Below are the code and all the weights of a small trained network. Each question names an input and a class and asks about switching units off, where a switched-off unit gives its printed mean instead of its output.

import numpy as np


def w(rows, s, z=0):
    codes = np.array(rows[::2]) - 128.0
    scale = np.full(codes.shape[1], s)
    scale[-1] = z or s
    return codes * scale


def norm(h):
    return h / np.sqrt((h * h).mean(-1, keepdims=True) + 1e-5)


def f(y):
    return np.maximum(y, 0)


def log_softmax(a):
    a = a - a.max(-1, keepdims=True)
    return a - np.log(np.exp(a).sum(-1, keepdims=True))


def net(x, mask):
    res = np.array(x, float).reshape(1, 4) / 4 @ E
    u = 0
    for l in range(2):
        y = f(norm(res) @ A[l][:, :-1].T + A[l][:, -1])
        res = res + np.where(mask[u : u + 16], y, B[l][:, -1]) @ B[l][:, :-1]
        u += 16
    return log_softmax(norm(res)[-1] @ U[:, :-1].T + U[:, -1])


A, B = {}, {}
E = w([
[255,126,88,161,143,80,179],'x0',
[150,192,135,130,200,218,113],'x1',
[129,93,127,139,129,147,135],'x2',
[167,148,93,38,88,175,137],'x3',
],0.0085)
A[0] = w([
[108,64,74,201,145,110,99,116],'0.n1',
[155,106,96,1,1,178,148,72],'0.n2',
[104,158,134,195,186,136,140,94],'0.n3',
[49,151,197,204,155,103,108,113],'0.n4',
[232,120,137,85,168,128,166,106],'0.n5',
[161,123,150,66,158,129,99,107],'0.n6',
[98,191,152,175,213,190,112,89],'0.n7',
[149,138,172,220,187,84,176,132],'0.n8',
[156,125,118,123,19,213,132,4],'0.n9',
[114,34,181,133,20,57,106,69],'0.n10',
[111,162,42,147,240,236,79,109],'0.n11',
[142,155,106,19,130,188,130,113],'0.n12',
[143,142,81,107,107,170,117,37],'0.n13',
[48,115,158,116,63,69,162,129],'0.n14',
[3,145,226,95,143,195,110,111],'0.n15',
[60,87,152,185,206,87,57,16],'0.n16',
],0.0085,0.0034)
B[0] = w([
[91,214,102,101,142,103,141,183],'0.n1',
[52,145,61,106,166,116,181,227],'0.n2',
[163,118,92,92,167,100,164,177],'0.n3',
[57,99,3,112,177,134,205,223],'0.n4',
[181,140,112,185,45,179,64,203],'0.n5',
[136,63,106,118,219,74,105,154],'0.n6',
[154,51,214,52,135,119,121,211],'0.n7',
[124,146,28,88,146,158,107,218],'0.n8',
[107,159,73,112,214,89,155,158],'0.n9',
[177,70,209,75,154,94,117,225],'0.n10',
[154,92,239,46,113,59,152,232],'0.n11',
[17,52,92,161,199,110,161,212],'0.n12',
[104,47,101,99,187,135,108,152],'0.n13',
[194,172,198,55,106,143,120,212],'0.n14',
[149,164,103,221,50,194,88,254],'0.n15',
[112,145,77,136,180,106,158,203],'0.n16',
],0.0063,0.0076)
A[1] = w([
[147,156,215,129,174,177,134,59],'1.n1',
[92,81,200,55,143,127,168,151],'1.n2',
[93,145,121,167,66,182,90,3],'1.n3',
[80,84,67,134,176,128,112,56],'1.n4',
[116,157,142,201,199,118,121,89],'1.n5',
[103,120,118,187,57,191,116,121],'1.n6',
[49,144,130,133,75,148,111,132],'1.n7',
[164,178,137,44,141,193,136,134],'1.n8',
[110,137,143,119,70,56,150,120],'1.n9',
[201,100,124,112,151,146,175,221],'1.n10',
[188,150,103,254,118,82,89,45],'1.n11',
[227,112,95,185,115,131,69,80],'1.n12',
[75,145,151,156,80,165,95,79],'1.n13',
[158,110,240,129,136,133,181,120],'1.n14',
[106,166,75,165,200,82,158,242],'1.n15',
[117,99,154,82,36,50,132,103],'1.n16',
],0.0098,0.0028)
B[1] = w([
[163,140,204,80,143,13,88,156],'1.n1',
[184,169,152,224,73,96,103,254],'1.n2',
[187,249,164,215,44,182,122,152],'1.n3',
[95,158,9,84,139,86,179,210],'1.n4',
[101,58,139,89,195,70,95,143],'1.n5',
[203,237,151,160,68,122,141,157],'1.n6',
[200,128,88,194,126,190,177,187],'1.n7',
[94,71,117,143,137,31,123,195],'1.n8',
[87,114,154,137,166,158,67,172],'1.n9',
[56,131,157,139,99,150,70,232],'1.n10',
[140,189,119,186,76,209,126,158],'1.n11',
[104,203,187,189,79,176,173,183],'1.n12',
[255,140,97,155,71,169,165,162],'1.n13',
[164,118,156,98,177,50,44,174],'1.n14',
[54,73,64,60,92,187,179,238],'1.n15',
[138,123,205,103,238,135,91,197],'1.n16',
],0.0073,0.0077)
U = w([
[61,89,10,44,171,141,159,223],'0',
[178,95,252,64,170,84,28,139],'1',
[192,212,108,202,26,238,131,2],'2',
],0.016,0.0018)

Each question gives the input, the list of numbers given to net, and the class t.
The units are the neurons (one row each of A and B). Each row of codes is followed by its name. A weight is (code - 128) times the scale printed after its matrix; where a second scale follows, it is the last column's (A, B and U).
mask holds one flag per neuron, layer by layer. A switched-off neuron (its flag False) gives its mean, the last column of its row in B, instead of its output. The means were averaged over made-up inputs and are rounded, as every weight is.
A unit's drop is (log p(t) with every unit on - log p(t) with that unit switched off) / (log p(t) with every unit on - log p(t) with every unit switched off).
The circuit of an input: a set's keep is (log p(t) with only the set's units on - log p(t) with every unit switched off) / (log p(t) with every unit on - log p(t) with every unit switched off). Starting from the 12 units with the biggest drops (on a tie, the unit counted first), units are removed one at a time, each time the one whose removal leaves the highest keep (on an exact tie, the one counted first), for as long as the keep stays at least 0.8.
units of the circuit, in order: the units of the circuit, biggest drop first
top k neurons: the k neurons with the biggest drops, biggest first
k most important neurons of layer l: the k neurons of layer l with the biggest drops, biggest first
drop when u is switched off: that unit's drop, to one decimal
input [-6,4,2,2], class 2: units of the circuit, in order	(0.n15)
input [2,-5,2,4], class 1: top 3 neurons	(0.n10; 0.n4; 0.n8)
input [-6,-8,1,-6], class 1: 4 most important neurons of layer 0	(0.n10; 0.n14; 0.n2; 0.n12)
input [-6,-5,-2,-3], class 2: top 3 neurons	(0.n15; 0.n11; 0.n7)
input [-3,3,2,2], class 1: top 3 neurons	(0.n11; 0.n7; 0.n4)
input [-2,-6,6,-5], class 1: top 4 neurons	(0.n10; 0.n14; 0.n2; 0.n12)
input [1,-1,-1,0], class 1: 2 most important neurons of layer 0	(0.n15; 0.n10)
input [-7,-2,5,6], class 2: top 2 neurons	(0.n15; 0.n4)
input [-8,-8,5,-5], class 1: top 3 neurons	(0.n10; 0.n14; 1.n16)
input [5,5,7,-2], class 1: 2 most important neurons of layer 0	(0.n11; 0.n15)
input [4,-3,7,0], class 2: 2 most important neurons of layer 0	(0.n11; 0.n7)
input [-7,5,6,-2], class 2: top 2 neurons	(0.n15; 0.n10)
input [6,6,4,-7], class 0: top 2 neurons	(0.n8; 0.n15)
input [4,-2,-8,-3], class 2: 2 most important neurons of layer 1	(1.n11; 1.n12)
input [5,5,0,-6], class 0: most important neuron of layer 0	(0.n8)
input [2,7,6,1], class 1: drop when 1.n16 is switched off	0.0
input [-8,-5,-3,-1], class 2: drop when 0.n15 is switched off	0.8
input [4,-7,0,5], class 1: drop when 0.n4 is switched off	0.1
